-10  -21   11    0   -6   -9   -6   20  -18
 -7   11   -2   -1   -3    6    6  -35    9
 -6   16   -9  -16   25  -11    1   11    8
-12  -10    1  -17   19   -7   -4   24    5
 -8   27   -9  -11   16  -11    5  -12    4
  7   -1   -1    7  -11   18    4  -28   15
 -7   10   -8  -18   25   -9    0   16    9
  5    0   -1    6  -10   17    4  -30   14
 -8   14   -3   -2   -1    3    6  -34    8
  1    3   -1    4   -8   15    5  -33   13
Counting starts at 0.
What is the entry in row 0 and column 0? -10
What is the entry at row 2, column 0? -6
What is the entry at row 0, column 2? 11
The entry in row 1 and column 2 is -2
What is the entry in the bottom-left corner? 1
What is the entry at row 0, column 1? -21
What is the entry in row 1 and column 0? -7
The smallest entry: -35
What is the entry just left of 13? -33
What is the bottom-right entry? 13
What is the entry directly above the smallest entry? 20
The entry just left of 17: -10
The entry in the top-right corner is -18
The maximum: 27
What is the entry just right of the largest entry? -9
The entry at row 2, column 2: -9
What is the bottom entry of the column that holds the largest entry? 3
What is the entry just right of the smallest entry? 9
The entry in row 1 and column 1: 11
What is the entry directly below 18? -9
The entry directly below the largest entry is -1
What is the entry directly below the smallest entry? 11

m =
[[4, -4, 6, -7, 16, -22, 1, -6, -10, 2, -21, 4, 0, 6, -1],
[-25, -26, 4, 5, 27, -33, 3, 16, -34, -10, -17, 6, 2, 4, -17],
[-3, -11, 11, -2, 22, -25, 5, 8, -24, -5, -18, 13, -4, 6, 0],
[-11, -18, 7, 5, 22, -35, 5, 8, -31, -12, -21, 9, 1, 1, -7],
[-3, 0, 1, -1, 1, -3, 4, 4, -2, -5, -2, 6, 0, 1, 0],
[-12, -18, 6, 5, 24, -42, 2, 11, -29, -5, -18, 13, -1, 14, -12],
[1, -5, 8, -6, 15, -21, 5, -3, -14, -1, -19, 5, -3, 7, 0],
[2, -2, -14, 5, 1, 2, -7, -12, -17, -7, -3, -3, -8, -2, -16],
[-12, -22, 6, 4, 23, -36, 3, 23, -32, -9, -20, 13, 1, 1, -11],
[0, -7, -5, 4, 18, -26, -8, -6, -9, 12, -28, 4, -6, 8, 5],
[5, -1, 0, -2, 2, -4, -2, -2, -3, 4, -3, 7, 0, 1, 0],
[5, -9, -10, 7, 24, -27, -5, 7, -7, 15, -30, -6, -7, 9, 9],
[0, -2, -15, 7, 0, 2, -13, -12, -21, -12, -2, 3, -11, -2, -17]]
Indices start at 0.
Read off the entry directly above the largest entry.
16
The entry just right of 14 -> -12
Read off the entry directly below the smallest entry.
-21
The maximum is 27
The top-right entry is -1
The entry directly above the centre entry: 11
Read off the top entry of the column that holds the smallest entry.
-22
Read off the entry at row 2, column 2.
11
Read off the entry in the bottom-right corner.
-17
Read off the entry at the centre.
-3
The entry in row 1 and column 0: -25
The entry at row 2, column 1 -> -11
The bottom-left entry is 0
Read off the entry directly above -36.
2
Read off the entry in row 0 and column 0.
4
The entry at row 1, column 1: -26
Read off the entry just right of the largest entry.
-33
Read off the entry just right of the centre entry.
-14
Read off the entry just left of the centre entry.
5
Read off the entry directly above the smallest entry.
-3
Read off the entry directly below the centre entry.
-12
Read off the bottom entry of the column that holds the smallest entry.
2
Read off the entry in row 2 and column 0.
-3
The entry in row 0 and column 2 is 6
